[  0  10  -8   2   0  -8 -18  15  -7 -17   5   6   9  -1  -2   6  28  12
  10 -38   5   3 -11   2  13   9   1 -11   7  -3  -2  -8  -7 -58  -1  -5
  40  -4 -11 -17   2 -15  -3  11  -4  11  30   1   4  -2   4  -6 -15]
[15]
[-12  37  15  11   0   6  12   6  -1  24 -12  -4  -2 -14  -4   1 -19   4
 -19   3   3  12   2  18 -26   7 -13  -1  28  24  -4   3   5 -53   7   0
  33  -2  12  14 -19  25  18 -16   8  -3 -17   4  -7   0  14   1   1]
[18]
[  2  24  -8   1   6   5 -16  12  -3  -9   2   6 -10  -6  -3   4  20   2
  -7  -4   9   2   4  -4  23   2  -2  -3  13   1  -2   2  -1  20  -2   0
   1 -10 -21  -6   7  -7  -3   8   6   4   2  -2  10   5   4   0 -19]
[15]
[ 21 -13  13  -1   0   4 -10  -4 -17 -14  14  -3  -1   8  12  13  37  -9
 -21   2   1   1  15 -23  22  12   9  -7  27  13   3  19   0 -30   7   1
   0 -16  -1  -3 -24   9  -2  12   4   1 -10  -8  -1  10  11  -4  33]
[19]
[  4 -15   9  -5 -10   4   2  -9   0 -13 -11   3   6  -2  -5  -2   1  -2
  -2  -9  -5  -1  -9  15  -4  -6 -16   2 -13  -7  -1  -6   0  -5  -1  -5
   0   5   6   6  -5 -17  -6  -6   4   2   7   1   0   4  -8   2   0]
[17]
[ -9 -31   2   8 -10   6  -2  -8 -10  -2 -16  -6  -3  12 -17   0   9   1
  -9 -29  -7  -3 -12  16  -6 -17   2   3  16  -5   1  -5   2  19  -2  -5
  20  -4  13  13 -29   1   0   0  -8   3 -11   0   3  10  -4   7  23]
[17]
[ -4   2   1   3  -1  -1  -8   9   9   9  10   4   5   7   9  -8   5   9
  -8   1   3   4   3  -6  -3   9   5  -1  -7 -22  -6   4  -3 -69  -6   5
  -3   9 -12 -15   4   4   9  10   9   5  -3   3  -4  -8   1   1  -3]
[27]
[ 10 -18 -11  -1   3  -2 -21  18 -14  -2  22   1  19  12  -5  -7  31   5
  -2  -4   9  -8  12 -17  30   7  -3  -3   3  -9   0  17  -8 -69   4   6
  -7  -1 -20 -21   0   3   4  -4  10  12   2  18  -4  -5  10 -14  19]
[15]
[  5   3   7  -5  10  -5 -14  22  -7  20  30  -4  13  15  19 -13  12  11
  -8  29  16  -2   8 -12  -1  14  -3  -4   0  -2  -7  21   4 -69   6   1
  10   5  -4 -36  13  10  26  -7  16  -2  -4  -1 -16  -3   8 -25  22]
[15]
[ -2   4   5   6   9   2 -14  21 -17   1  17   4   4  17   2  -1  47   4
   4  -5  14   7   5  -1  10   9   3   3  10 -12   1   4  -5 -69   0  -1
  66   0  -6 -16  -6  -2   8   4  -5  11   8  -4  -2   1   8 -26  10]
[15]
[  6  22  -3   5   6   0   0   7   3   3  12 -21 -16  14   6   0  15  -3
  -6  17  13  14   6 -12   5  16   2   0   6  -8  -8   5   7 -30  -1  -1
   3 -15  -7 -25   1  20  -7  16 -17  -2   0  -5  -8   1   2  -3  12]
[32]
[ 14 -14 -13  -3   2   4 -14   9 -27  -2  14  -9   7  14  -2   5  41  -9
  -9   8   2 -69  11 -19  23  14  10 -10  17   9   0  18  -7 -47   7   4
   4  -8 -10  -6 -24   9  -5   7 -14   9  -6  -6 -13   0   8  -8  31]
[19]
[  2  27  -5   5   5   0   2  11   7  14  11  -2 -11   9   7   0  17  -3
  -4  13   8  19  13 -17  -2  16   1 -11  14 -13 -11   3  -1  -9   0   2
  15   8  -5 -33  -6  13 -13  21 -26 -10 -15  -1  -3   5   0   5   2]
[32]
[  1  17   9   7  -2  -1  20   7  -1  13   3  -8  14 -11   9  -2 -14  28
 -13  13  -1  12   4   3  -1  17  -7  -3  -2  -1  -4  13   5 -69   5   4
   0   0  13  -2  -5   3  19 -11  12  -5  -8  -4 -12 -29   8  -1   3]
[18]
[ 13 -15  -4  12  -1   3  -4  -4  -3   2   4  -4 -16  10   4  -6  -8   4
  -2  -3   3   1  -1  -9  -9   3   4 -15 -14 -18  -6  -8   1   3  -8  -9
 -18  17   5 -33   4   6  -3  10 -18  -1 -14   6  -7   4  -1   6   4]
[27]
[ -3  -4   5   7  -6   8  -9   0  -7  -1 -12  -2  -1  -2 -17   5  -2   2
   1 -19  -1  -2 -16  22   3  -5 -18   1  16  -9 -10  -7 -11   4   1  -4
  26  -2  -1  14  -7  -4  -4   0   1   3   2   1   2   1   0   3  -4]
[17]
[ 14 -16 -10 -15  -2  16 -12  -4 -41 -10  11   2   3  12 -14  11  32 -10
  -8 -20   6   6   6  -3  34  12  14  -6  30  23   9  16   6  13  -2   9
   4  -8  -4   3 -19  25 -11  -1   3  -8 -16   1 -16  16   0 -16  30]
[19]
[ -3   1   1   4 -17  -2   2   5  15   9  -3  -1   0   1   7  -4  -8   4
  -1   5   2   8  -7   9 -17   2   3   2 -20  -8  -8 -10  -2 -40 -12  -1
  -2   4   3 -10   4  -4   5   3  -1   0   4  15  -2   0  -7  -5  -9]
[27]
[-10   1   1  10 -19  10   8  -3  -7  -2 -11   6  -7   0 -16   8  11  -1
  -8 -16  -1   8   4  19  -5  -8   0  -2  30   1  -4  -5  -6  38   5   8
  28  -2  12  19 -29  16 -14   0 -18  -8 -12  -6   4   7  -2   7  16]
[17]
[  4 -39 -33  -3   9   1 -38  11 -42   1  40  -5  16  18   4  11  38   2
  -9 -11   8  -9  12 -34  41  26  27  -2 -10  -3  -1  22   3 -69  -3   1
 -48   1  -6 -43  10  15   0  14   9   5  -1   1   4  -1   6  69  26]
[15]
[  5  12 -13   1   3   6   1   4   7  11  15  -6 -19  17   3  -2  -2   1
  -1  21   4  -3   0 -18   2  12   3  -1  -2  -4  -9  12  -6 -16 -11   6
   7   9  -5 -25   6  12  -6  20 -15  -6   5   1  -9   1  -2   1  11]
[32]
[ -6   5 -10  -9   3   5 -25  11 -21   2  16   7  -5  16   3   0  21   3
   5  -8   6   9   4  20  11   4  -4  -2  19   6   2   1  -5 -69   4  -9
  54   5  -1 -10 -16  21   1  15 -35   0  -4  -1  -4  -1   7 -21  19]
[15]
[ -6  29 -10   8  -7   2  -1  19  -1   2   8   2 -20  14  -6  -5  18  -4
  -9  -3  11  13   5   4  -5  14  -1 -13  37  -2 -14  -2  -2  -8  -4  -8
  28   7  -1 -65 -18  20 -18  17 -27   2 -16   1 -11   1   1   0  11]
[32]
[  6 -17  -4 -13   2   6  -7   1 -31  -7  10  -7   6   7  -7  14  33  -8
 -20   3  -9  -3  17 -25  36  14  13 -11  31  16   3  35   5 -32  14  11
  -4 -15  -5  -2 -16  17  -4   2  10   3 -12 -13   0  -4  11  -5  46]
[19]
[-17   4   6  15  -5  -2 -10   6  -1   4  -9  -3   1 -11   2   1 -11   4
  -1 -33  -7   0  -3  18   2   4  -2   5  -6   1  -6  -6  -1 -29   2  -1
  -9   6   1  -7  22   7   7   0   9   9 -18  10   8  -2  -3   0  -9]
[22]
[  8  -4   9  -7  -3  -3   7  -2   7   6   6 -11  -1   9  13  -4 -25  -1
  -6  16  -8  -4   6 -16 -14   8   0   0 -22  10  -2   8   7 -46  -3  -1
 -43  -8   4  -8   8   7  16 -11  18  -5   0 -10 -10  -6   2  14   6]
[18]
[  2  15  -2  -9 -12 -30  -3  13   6   6   6  -9  -8   3  29  -6   9  -1
 -12  -1   1   8  -2   3 -11  22  -3  -3  -3 -13 -10  -2  13 -62  -5  -5
  14  15  -1 -21  -3   2  10  23  -7  -3   0 -10  -3   1  -8   0   1]
[27]
[ 22  -2  -9  -4   0   5 -11   7 -34  -4   3   5   4  18   5   8  41  -7
 -17  -6   4  -1  12  -1  34   8   6  -5  41  26   6  25  -2 -47  11  -1
  19 -10  -9  -5 -21  16  -8  -2   6   0 -11  -8  -8   2  15  -4  28]
[19]
[-23  -4   4   9  -6   2 -12   9  -3   3  -4   1  23 -18   0   6  -3  10
  -4 -26   3   2  -1   8   5 -39  -2   3  -6 -11 -10 -15   1 -37  -1  -1
 -23   1  -7 -14   8 -20   9  -1  19   3  -9  -4  11  -3  -7   1 -14]
[22]
[  8  25  -8  11   4   0   4   7  -1   9   1   3 -19  -3  -9   4   8  -3
 -10  13   3  17   7  -5  -4  12   7 -12  20  -5 -15  -1  13  17  -3  -8
  19  10   8 -10 -10  20 -13  14 -24  -1 -14   0  -7   5   2   1   5]
[32]
[  1   5 -11   4   8  -4  -9  10   5   4   5  -2  -9   5   0   1  23   7
   2   1   3 -21   4  -6   1   3   5  -1 -14  -6  -7  -5   0 -47   0  -4
   2   8 -10 -22   3  -6  -4  10   0   4   0   5   1   1  -6  -4   1]
[27]
[-10   3   7  12 -14  -2 -13  10   5  -9 -12 -10  12 -30  -1   3  13   2
 -17 -34   5   4   2  11   6   8   2  -1  -9 -12  -8  -9  -2 -10   7  -7
 -33  -3  -3  -3   6 -20   7   2  31   0  -8  -5   3  -2  -5  11 -18]
[22]
[  4   1 -11  -1   0   9  -5   2 -36  -2  16   3  -2  20 -17   4  36 -14
 -10  -5 -24  10  16   9  11   8  12   2  40  26   8  31  -5 -42   8   0
  19  -7  -1   6 -25  28   2   4   2  -1 -16  -9  -3   1  12 -16  29]
[19]
[-26  -4  -3  12  -4  -2 -19   8   6   1  -3   1   4 -10  -6   0  -6  11
  -1 -25  -4 -12   0   6  14   3   0   5 -18  -9  -6  -8  -2  -7   2  -3
 -31  -1   0 -12  19 -12   7  -9  13   7  -4   2  10   4  -3  -5 -16]
[22]
[ -5 -18  -1   5  -7   7  20 -13 -21   0  -9   0  -5   9 -11   4   6   9
  -1 -21  -2  -3  -4  28 -11  -7   0   1  19   5  12   1  -1 -23   3   0
  30  -1  15  25 -31   3  -7  -6  -1 -13  -7  -2   8   6   4  -3  13]
[17]
[-10   6 -10   6  -5   9  -5  37  -9  -4   8  -7 -13  10  -1   0  25  -2
  -5  -2  -1   7  18 -11   7  -3  -3  -5  18 -14  -4   0   0  21  -3  -4
  10   6   1  -7 -12   8 -13  13 -31   1  -5  -2  -1  10  -6   8  13]
[32]
[ -6  -2   5  12  -4   3 -17   7   2   7  -2   0  26 -21   7  -1  -1   2
   5 -12   2  -2   4  -7  24   0   1   2 -19 -10 -18  -1   1  -4   5  -8
 -47  -3  -1 -17  14 -12  24  -1  23   1  -1  -3   9   0  -5  12 -12]
[22]
[  1  29  10   4  -1   0   7   5   1   9  -7  -7   6 -15   4  -9 -16  -1
 -18  14 -10   6   8  -6 -21   8  -8  -1   1  12  -4  11   4 -41   5   1
   3   4   4   4 -16   1  15 -13  12   1  -5   0 -13  -3  -6   4 -11]
[18]
[ 27  -3  -8 -12   6   2   1  -9 -23  -3   4   3   4  12  -2  -1  25  -7
 -16  13   4   6   3   0  15   2   2  -4  30  13   6  20  -2  -6   5  -8
  21  -6   2   9 -29  14 -12  -6   2  -8 -18 -10   3   8   6 -18  20]
[19]
[ 13 -14   2   1   1   6   1  -4 -29  12  18  -3  -5  -4   1   5  44  -9
 -15  -5   9  -2  15  -7  30  10  -1  -4  26  25   4  24  -2 -41   9   2
  -1  -3  -1   5 -14  22   1  -4  -3   4 -14   7  -5  -1   9   2  34]
[19]
[ -4  -9 -20 -13  10  12 -31   8 -31 -16   6   7  15   6 -14  13  52  -4
   3 -36   7  43   3   7  66   0  12  -7  30   5  14   6  -9   6  12   2
  17 -17 -14   1 -20  -1 -16  14   3   9   5  -1  13   4  11 -37   8]
[15]
[ -6  -5   7   2 -17   0   7  -9  -9  -5 -18  -4  -7   9 -12  -5 -13   7
   7 -22  -6   2 -12  36 -16 -19  -9   7  15  10   2  -2   7  23   5   5
  19  -3  16  25 -18   5  -5 -17   1 -12  -6  -2   7  -1  -5   0   8]
[17]
[  0 -11   0   6 -11   9   7 -12  -8  -3  -6  -1  -8   9  -3   5   5   3
   7 -17  -3  -3  -7  22 -10  -6   1  -4   9   2  14  -3   1   3  -9   9
  38   4  12  32 -22  13 -14  -5  -9  -4 -10  -4   2  -9  -4  -4  12]
[17]
[ -4 -23   3   5  -9   2   5  -7 -15  10 -11  -5   0  17 -23  11  17  -4
  -4 -29  -6  -4  -5  22  -6  -8   1  -3  23   6  -3  -8  -2  -7  -1  -3
  28   2  10  22 -26  12 -11   7  -7  -3 -11   6   0  -5  -5 -10  21]
[17]
[ -8   2  -1   8 -12   3 -20   9  -2  -1   1  -3  15 -12   6   5  14   5
 -10 -31   7 -13   6  -3  20   0  -1 -24 -15 -10 -12  28   5  -8   3   6
 -45  -5  -2 -16  18 -17   7   6  13   1   5   4  15  -1  -2   6  -5]
[22]
[ 12  -8  -8   2   4  -3   1   6   0   4  17 -10  -8  12   9  -4  29  -2
  -9  26   7   7  12 -25   5   8   8 -14   3 -10  -9   6   3 -13   2  -1
  10  10  -7 -26  -9  -1  -7  16  -4  -2   5  -3  -9   6   4  12  12]
[32]

[-16  19 -16   1   7   4   1  -4  11  21  -4 -13 -12  -1  -8  15  19  19
 -43   3  -1   4  12  15 -16   5  17 -11   7  -1 -18   1   3  11  -7   3
   0 -13  10  21  13  11   3  -3   0 -10  11   0  -8   8   0 -10   0]
F
[-12  -5   9  -8  -8 -21   3  -5  12  -6   3  -2  14   1  -5   2  51   9
 -68 -12   1 -18  -6  -9 -37  16  16  -4  -6   0  31  14   2   6  20   2
   0  -5   4 -11  41  17 -23 -10  -1  20  49   5  16  -9   5   6 -11]
F
[ 28 -12   8   4   4  -1  -4   6   0   6  17 -33  -3   0   3 -14  20   2
  40   6 -21  -6  -8  28   0 -24 -39  -8 -17 -13  20  -8  10  -3  16  14
  -3 -18   9   0  32 -29   2  15   3   0  20 -16  10   2 -25  -9   7]
Y
[-16   4  -2  -7 -11  -6   2  14  11 -13 -24  -8  16  -6 -15  21 -36  -9
  -7 -18  11  -1   2 -29   9  14  -4  32   2  10 -15 -13 -11  -7   3  29
  12  11  -8 -12 -14 -10 -20  -7   2  -8  -3  -1  17  -8  27  11   7]
T
[ 17 -34   7   3  19  24  -3  -3 -12  31  28 -19  -9  -9  25 -20 -11  14
 -11   7 -31  13  -7  23  -1 -62  -6 -15 -11 -21  -4   9  19   9   8   5
  -5 -14  12  34  18  -1  13  12  -1   9 -12  -2  -6  -7 -20 -30  -2]
Y
[-28  29  20   4 -16 -14   0   8  17  -6  -7  -6   4  11 -18   8   7   8
 -72 -23   8  -4   3 -12 -25  24   1   2 -10   1  -8  -9 -12  -9   0   0
  -8 -26   4 -18  19   7   3  -7 -13  -3  -3   6  -5   5   8  -6   1]
F
[-24  25  18  -1  -4  13  -5   1  18  -9  -8 -29 -35 -15 -15  10 -31   7
 -94 -10   7  -4  -3 -11 -23  26   9   2  12   5  -9  13  -3   0  -2  10
  -3 -48  21  12  15  -4   4 -20 -10   5  16   4 -22   4   5 -17   6]
F
[ -5  12 -14  -4  -2   7 -14  59  12   6  -3  -1  -2   5  -5  -7 -46   9
 -67 -13 -10  32 -12  27  11  42 -14   0   0  11  13   1   2  24   1  -4
  -3 -13  -3 -13  -2 -17   2 -23   1  -3   6  13 -27  -4   9  -4  -5]
F
[-51 -19  18  -2   5  23  19  11 -16  55  -7 -77 -21 -14  -2  26 -68  -5
 -74 -26  -3 -25  22  23 -10 -13   8   0  16   4 -28  33   9  -7 -16  21
  -5  30  -8  40  14  29   7 -43  10  22  36 -10   2  -5  22  -9  -2]
X
